(in the rows, 128 means zero)
Each row has a class, written after it.
[133,142,33,87,118,145,130,132,153,153,179,117,163,192,111,157,162,121,81,121,161,131,155,122,140,97,138,165,147,149,91,97,88,133,135,67,142,104,154,185,150,117,117] | G
[138,94,163,104,134,128,136,155,152,122,130,131,133,133,105,139,146,119,106,97,146,112,105,135,150,144,221,99,66,155,158,137,146,81,50,125,165,131,130,119,205,169,95] | L
[141,105,163,98,123,135,165,155,154,125,131,146,134,110,108,143,125,128,103,104,150,111,98,133,153,133,226,92,72,134,183,126,154,66,60,110,160,111,131,121,187,165,93] | A
[148,174,79,66,142,194,129,120,170,144,119,111,130,121,79,168,107,88,133,80,107,158,152,128,132,102,127,157,134,149,195,122,95,161,118,95,148,125,179,112,120,91,102] | Q
[137,108,159,109,140,115,142,158,154,125,144,145,130,120,116,144,130,117,96,115,132,113,81,135,139,125,237,95,74,133,181,106,135,66,66,113,159,115,131,128,194,174,91] | A
[146,160,93,78,152,188,124,128,149,150,137,115,119,116,73,152,106,89,135,90,124,147,154,144,132,116,115,161,130,147,188,139,99,157,102,93,158,126,175,103,133,96,110] | C
[139,152,41,84,127,160,128,128,173,151,172,118,162,197,122,157,160,134,83,113,162,126,159,112,155,98,142,181,128,148,103,96,85,127,133,61,137,106,148,194,158,120,113] | Q
[133,158,50,70,125,171,119,128,177,150,180,128,168,181,102,141,116,156,99,118,170,146,152,134,171,109,132,186,149,145,115,96,128,120,135,67,112,102,137,178,162,125,140] | R
[146,179,84,60,141,200,130,116,174,143,116,120,125,126,75,167,100,96,142,79,115,168,164,134,138,116,133,150,127,153,202,133,99,174,111,106,151,128,172,109,129,97,97] | Q
[142,147,35,90,130,159,136,134,163,157,171,117,162,196,121,163,160,136,80,116,162,121,157,112,160,100,137,185,126,145,106,101,86,126,131,62,146,110,146,183,156,114,114] | Q
[137,101,171,100,132,120,149,154,147,124,136,139,129,120,106,152,138,131,104,109,138,115,96,140,141,143,220,96,73,148,171,129,150,76,57,123,162,118,127,127,195,172,93] | A
[141,95,170,118,154,137,142,173,157,127,127,128,134,128,101,156,137,128,122,100,143,112,89,130,143,141,215,106,82,140,163,136,148,91,50,98,163,131,132,124,192,149,119] | V
[138,91,168,100,141,123,147,160,152,121,142,135,132,126,101,147,134,135,116,103,143,117,100,138,148,146,218,91,73,143,164,135,143,86,63,122,161,124,129,113,207,146,102] | C
[124,150,43,92,142,152,117,144,159,160,176,109,162,196,120,155,135,144,104,95,165,139,132,107,144,109,146,181,138,150,106,92,89,138,132,53,131,116,144,183,149,125,132] | Q
[147,177,68,54,139,187,141,122,157,149,124,124,136,130,72,151,97,95,142,85,127,173,167,145,127,115,132,149,130,148,199,122,100,161,111,107,146,129,172,105,116,84,99] | R
[148,168,96,71,147,190,115,120,159,145,121,111,131,132,72,156,124,85,131,89,109,162,155,129,125,110,142,155,141,160,170,118,106,162,106,93,150,112,173,118,116,100,96] | G
[143,173,93,82,142,189,119,116,154,148,119,112,125,124,81,168,122,89,133,86,122,154,155,140,126,112,121,158,142,165,170,111,110,158,107,81,145,127,178,119,126,95,93] | F
[134,94,165,115,140,117,144,164,148,131,137,119,135,124,103,154,150,121,99,113,140,116,102,131,143,141,207,95,71,155,151,125,152,79,53,105,168,132,130,124,199,160,98] | F
[129,141,35,83,151,147,112,136,164,154,168,133,168,202,95,147,140,134,96,121,150,143,156,122,148,121,138,169,150,141,103,85,85,132,127,65,129,100,131,167,162,120,128] | G
[151,170,92,72,155,199,119,116,156,158,134,111,116,118,69,164,107,81,150,86,131,151,155,150,138,117,112,166,131,148,192,138,109,168,93,106,149,126,175,98,130,97,108] | S
[130,177,90,74,139,195,112,122,152,141,125,106,127,144,68,160,116,80,133,92,117,167,147,141,118,107,126,157,147,168,186,118,110,157,116,99,141,131,176,111,116,105,101] | Y
[146,95,158,91,125,143,148,154,153,121,130,144,148,121,96,158,136,123,105,106,138,124,110,128,150,137,225,94,86,144,167,133,156,86,64,109,164,113,134,112,190,157,93] | G
[139,173,80,80,136,187,118,129,139,149,125,112,121,125,82,155,102,86,151,85,118,162,147,149,130,110,130,158,147,160,178,111,107,162,102,95,142,122,163,114,108,99,92] | Z
[146,174,76,79,149,195,114,117,144,154,134,113,115,129,72,163,105,85,143,94,121,157,154,148,129,114,109,159,149,147,184,124,112,165,97,99,136,131,179,101,127,96,117] | S
[145,166,91,80,159,189,122,121,158,156,125,105,119,117,68,173,115,88,139,95,131,152,166,143,143,118,110,160,143,160,180,139,101,170,97,94,163,136,177,106,128,97,105] | F
[146,100,151,107,150,135,142,155,158,112,142,135,132,104,104,156,132,120,122,119,147,113,100,144,154,135,224,104,83,132,180,142,161,88,57,128,165,116,126,120,189,161,121] | S
[127,98,163,90,136,130,149,155,157,119,139,128,139,141,93,142,138,121,103,120,143,130,105,130,149,140,218,83,78,157,181,131,149,87,70,123,165,132,125,121,198,166,99] | Y
[141,151,49,88,129,162,124,132,179,148,173,123,167,192,116,161,160,132,90,110,163,132,154,109,143,99,134,183,123,145,107,100,91,129,123,63,137,106,151,196,158,124,122] | Q
[142,172,81,76,150,198,125,117,154,149,124,107,107,105,65,161,115,82,159,82,139,141,149,155,147,123,125,148,143,154,184,142,103,176,106,96,152,131,171,111,126,106,102] | H
[148,176,83,67,145,188,118,119,153,143,126,102,119,126,81,139,117,90,147,81,116,152,148,135,133,112,143,146,144,152,189,113,102,154,105,83,143,122,169,109,111,106,95] | H
[141,93,167,91,119,125,142,153,169,110,129,141,141,113,110,148,132,128,118,87,141,112,99,124,142,126,242,97,80,136,165,132,149,76,57,118,153,121,135,119,183,162,98] | L
[149,176,91,63,138,196,123,113,160,142,123,109,114,129,73,150,124,96,148,86,123,151,170,138,139,112,143,148,152,151,191,126,99,162,107,80,147,123,169,104,107,98,94] | H
[139,105,165,102,136,136,151,163,157,122,129,137,144,104,120,150,123,123,112,105,142,118,100,121,142,135,226,99,71,135,175,125,157,80,58,102,155,120,125,115,187,162,97] | Q
[141,168,103,70,156,195,119,118,160,155,122,111,119,114,72,165,112,86,141,91,135,156,149,141,132,127,111,156,127,161,175,130,112,161,88,110,157,131,174,110,130,96,95] | F
[135,159,58,95,130,155,114,139,171,153,173,114,162,203,110,146,123,148,86,119,156,133,152,123,155,109,131,188,142,153,107,94,120,122,131,49,119,109,145,182,162,137,132] | F
[153,173,64,61,139,188,138,120,157,141,123,114,124,122,65,151,90,95,149,91,120,157,163,147,139,126,127,140,136,142,206,125,104,171,111,94,145,128,166,105,138,112,108] | H
[142,102,160,100,118,132,155,162,154,126,125,146,146,129,106,151,133,132,108,112,141,127,103,121,146,131,222,96,77,141,167,116,147,75,51,99,159,121,131,122,193,140,95] | V
[149,173,84,80,149,195,136,129,164,150,122,119,132,127,79,160,98,88,133,91,108,159,163,128,129,109,134,159,121,142,203,118,92,162,108,88,157,124,164,109,125,94,108] | Q
[143,155,82,66,146,193,121,108,161,153,128,109,121,119,72,159,119,82,147,79,134,150,162,143,146,116,121,151,145,159,180,136,95,170,98,110,163,131,175,115,128,101,105] | L
[142,88,166,113,139,128,136,157,161,118,125,140,143,119,107,143,131,121,121,99,149,108,109,134,148,138,221,101,71,137,163,134,150,80,54,122,166,121,127,124,199,166,122] | L
[127,153,40,88,132,152,124,132,164,151,167,132,160,191,104,156,136,145,90,119,163,141,148,127,153,117,138,185,143,140,110,85,102,119,126,65,127,98,137,187,154,128,126] | A
[136,150,43,85,118,150,133,130,162,146,174,130,171,192,111,148,160,146,84,113,177,135,157,124,157,95,133,184,144,152,92,106,103,115,136,65,127,109,145,186,144,117,120] | R
[135,147,35,82,139,144,115,141,162,156,177,127,164,189,106,146,122,145,111,121,163,151,155,124,152,112,137,175,149,141,115,78,92,141,115,64,132,111,133,174,156,136,128] | Z
[154,97,149,121,150,123,138,162,159,120,124,135,144,121,112,154,133,119,113,110,131,109,108,131,157,133,218,107,73,134,164,131,151,75,59,109,163,120,127,130,191,161,116] | F
[148,101,142,117,150,140,147,162,162,107,138,138,148,120,108,145,131,121,117,108,137,112,92,135,160,131,230,106,69,126,169,132,166,74,78,116,150,112,126,127,179,155,114] | R
[138,153,40,90,123,162,136,129,173,146,172,126,165,198,118,153,160,138,80,111,167,127,160,111,154,100,136,175,122,147,106,102,89,128,134,62,144,106,144,187,159,123,117] | Q
[147,169,72,69,135,193,131,119,156,140,118,127,133,135,62,158,105,82,135,85,103,169,160,135,119,117,123,141,130,149,183,123,98,172,108,106,150,120,172,108,126,89,100] | G
[147,168,79,66,133,199,128,116,162,151,114,125,135,132,68,151,87,96,143,74,125,165,158,138,136,120,128,154,134,149,192,119,104,161,99,111,147,131,169,99,132,107,106] | L
[141,173,84,67,142,190,122,113,159,138,133,126,127,124,77,158,117,97,143,95,119,163,161,147,132,117,127,154,137,151,179,123,114,159,115,102,133,122,166,109,118,88,91] | R
[143,93,169,116,149,148,144,156,166,123,134,130,145,132,98,162,142,125,115,116,142,109,94,131,153,134,210,106,71,142,172,127,168,89,76,114,167,123,129,134,195,158,121] | Y
[150,170,88,70,144,192,132,126,159,138,124,127,128,134,69,143,88,100,140,83,113,166,157,140,127,117,120,152,135,144,204,131,100,158,109,99,142,126,172,105,131,92,108] | C
[140,146,41,84,152,151,118,143,160,154,172,123,161,199,106,130,130,149,96,111,160,134,152,120,153,113,136,185,146,135,113,94,83,115,123,61,128,106,140,164,158,122,138] | C
[138,170,89,64,137,195,112,115,151,149,119,117,129,130,70,155,119,80,134,86,111,172,162,132,120,109,132,150,146,161,168,114,100,162,99,95,152,114,174,114,110,90,94] | G
[137,156,46,76,115,154,108,136,176,149,178,131,165,181,111,139,117,156,97,117,159,144,146,125,156,94,136,182,146,139,115,77,109,122,126,61,121,102,138,176,158,142,129] | Z
[135,98,171,105,131,127,143,161,157,123,134,139,133,126,103,152,140,131,112,107,142,121,98,129,141,134,215,94,79,146,154,131,140,91,47,105,170,132,131,128,200,154,107] | V
[137,156,35,76,134,151,118,134,159,157,175,110,150,193,102,142,138,142,110,104,172,129,149,123,148,113,136,170,147,149,114,93,90,140,130,47,127,116,152,179,160,134,134] | H
[144,149,45,88,136,155,130,134,172,154,164,123,166,200,118,147,158,137,84,113,161,126,164,111,164,99,138,186,129,143,116,104,69,118,130,65,135,108,137,180,159,116,115] | Q
[147,98,161,114,150,133,135,164,166,121,122,126,145,123,118,155,138,113,113,97,133,106,100,117,151,125,224,110,56,136,166,131,145,77,69,107,168,113,137,131,186,153,116] | Q
[142,95,159,86,119,131,161,155,153,118,135,128,137,106,102,143,133,128,120,100,153,111,99,133,146,140,219,77,79,139,178,129,159,82,63,103,158,123,131,116,193,164,99] | H
[150,95,156,103,145,123,138,153,157,135,142,127,140,123,113,154,128,119,120,113,144,118,106,143,150,133,216,102,77,132,180,132,157,88,62,126,164,123,135,121,195,172,115] | S
[128,147,43,80,118,158,132,124,167,153,175,118,166,191,107,158,171,131,82,130,175,134,162,122,152,97,131,177,143,154,108,95,99,127,138,65,146,111,145,192,150,120,120] | Y
[142,152,43,87,122,151,133,135,160,146,176,120,154,202,112,138,159,128,89,115,168,113,160,128,143,105,143,170,134,144,110,94,87,119,128,48,131,106,145,185,159,127,119] | H
[148,103,156,96,135,124,140,160,155,126,142,137,134,122,109,139,133,120,117,106,138,111,94,135,139,133,237,89,76,133,180,112,141,74,58,102,158,120,128,119,195,174,103] | H
[149,173,70,66,142,186,138,126,156,141,118,118,128,126,67,149,92,91,145,88,118,156,161,143,138,122,136,144,140,144,206,124,103,159,105,86,147,127,162,100,125,104,104] | H
[153,168,77,62,145,197,122,117,164,142,111,125,138,129,57,159,99,90,139,79,107,173,159,133,131,116,125,152,143,150,188,124,98,170,110,103,146,119,174,106,129,100,107] | G
[149,178,96,74,147,186,121,116,147,155,131,113,115,129,81,155,109,83,143,96,117,157,157,150,126,112,130,161,139,154,196,122,106,161,104,106,141,124,170,104,120,91,98] | S
[135,149,48,97,118,139,137,130,158,156,176,125,157,194,114,154,157,141,72,125,165,126,160,122,150,95,133,178,147,141,107,95,86,116,130,59,136,108,149,184,152,131,117] | A
[150,103,144,109,143,136,143,165,158,114,137,124,132,117,100,145,144,122,122,104,148,100,116,133,161,129,233,100,85,134,173,140,146,83,56,87,165,117,131,122,183,170,114] | H
[142,103,161,98,124,142,147,168,158,133,132,137,143,133,103,149,133,126,103,107,145,126,103,126,145,128,219,103,79,140,171,127,146,75,44,97,166,126,138,122,191,149,105] | V
[144,103,155,98,136,120,150,162,153,112,135,124,130,138,104,137,143,132,109,105,144,105,105,132,156,138,234,83,78,150,172,135,147,80,65,101,162,126,128,120,198,167,98] | H
[137,100,172,98,125,137,149,166,164,121,128,138,140,120,104,148,128,131,111,95,139,120,78,119,144,128,226,96,81,140,169,125,155,76,57,96,159,123,138,121,184,151,104] | V
[150,98,168,96,120,136,149,168,154,112,132,142,142,117,108,137,122,124,105,102,138,112,85,132,149,126,223,101,74,140,175,117,161,61,61,105,147,111,129,123,190,167,98] | Z
[150,100,141,112,152,127,140,165,153,120,138,143,144,114,109,152,136,125,123,115,139,110,105,136,155,132,224,113,71,129,170,135,154,77,69,112,153,116,126,125,178,150,114] | R
[130,151,27,87,134,154,118,135,154,155,171,115,159,197,109,156,137,143,90,116,165,138,145,123,153,113,130,178,153,153,103,93,98,127,130,62,132,118,148,180,153,129,127] | F
[142,100,164,101,138,115,143,156,169,119,140,143,139,113,109,147,133,126,111,113,134,118,98,125,143,128,224,89,74,141,170,118,142,74,56,112,165,119,124,128,194,156,105] | F
[141,100,165,94,131,142,145,163,157,122,134,141,137,115,104,135,128,128,103,102,143,120,88,133,149,134,220,102,74,136,181,128,155,62,68,109,153,116,136,116,193,149,101] | C
[146,164,95,72,149,196,118,122,145,158,137,108,113,116,77,156,113,96,141,92,121,152,151,153,132,123,111,165,133,150,187,139,106,160,102,111,159,127,171,102,125,86,105] | C
[126,155,22,76,135,159,124,132,158,148,175,135,165,192,103,136,131,139,102,119,177,152,163,133,159,122,134,177,144,143,108,97,101,126,128,69,120,108,133,177,153,117,133] | R
[147,166,85,67,143,199,121,108,150,153,143,103,115,116,76,166,118,78,140,95,125,159,158,149,130,116,108,162,140,146,186,136,114,174,96,107,154,131,180,110,121,97,109] | S
[142,175,75,77,132,190,120,124,140,154,134,114,126,137,78,146,97,103,132,91,112,171,154,140,125,111,108,155,142,151,185,116,111,153,104,98,142,128,174,100,124,84,108] | C
[143,171,73,63,144,191,128,121,151,148,129,103,115,119,70,160,110,78,154,82,136,149,164,147,136,118,133,150,138,150,189,136,93,172,99,91,159,129,175,106,117,100,96] | H
[119,145,46,92,129,150,114,144,144,160,181,114,153,190,111,140,134,141,99,99,165,142,125,122,129,108,130,173,141,148,109,90,94,129,134,56,129,119,157,179,152,123,127] | C
[130,156,40,89,150,148,120,139,166,147,163,125,161,198,113,147,137,134,93,122,155,140,155,117,147,119,145,174,133,153,111,84,92,130,127,61,130,106,134,187,168,127,132] | Q
[135,143,38,81,115,144,130,125,167,149,169,123,160,197,112,148,161,129,86,113,177,127,172,123,153,101,141,172,139,152,96,110,84,128,118,80,145,116,152,182,156,127,114] | L
[145,139,52,83,123,155,130,132,163,150,181,125,160,198,111,142,155,146,85,117,165,126,166,132,155,99,130,179,148,142,118,111,82,114,130,69,138,107,147,181,162,118,130] | C
[146,103,156,87,141,112,132,151,161,127,163,132,133,116,121,134,132,114,110,119,130,125,89,134,136,118,241,91,84,131,186,109,141,70,54,127,163,114,127,121,185,173,112] | S
[134,155,28,86,143,153,121,135,156,151,174,124,169,197,110,136,134,143,96,118,167,140,158,131,157,110,131,184,151,145,104,89,99,121,132,62,116,111,137,177,154,122,132] | R
[145,93,158,95,135,131,135,152,162,124,138,144,144,130,95,156,153,120,106,101,132,120,104,132,146,137,221,97,75,148,161,130,136,90,68,114,166,114,129,126,203,161,94] | G
[141,169,100,71,150,204,123,110,165,150,136,106,117,113,69,163,124,76,137,100,123,150,142,143,139,114,113,159,129,157,189,128,116,169,116,106,157,128,171,114,131,96,103] | Y
[139,144,26,86,122,156,130,126,163,147,175,127,170,196,108,151,158,130,86,120,164,139,169,118,152,96,142,166,145,143,99,103,81,138,128,69,148,104,147,185,151,132,113] | G
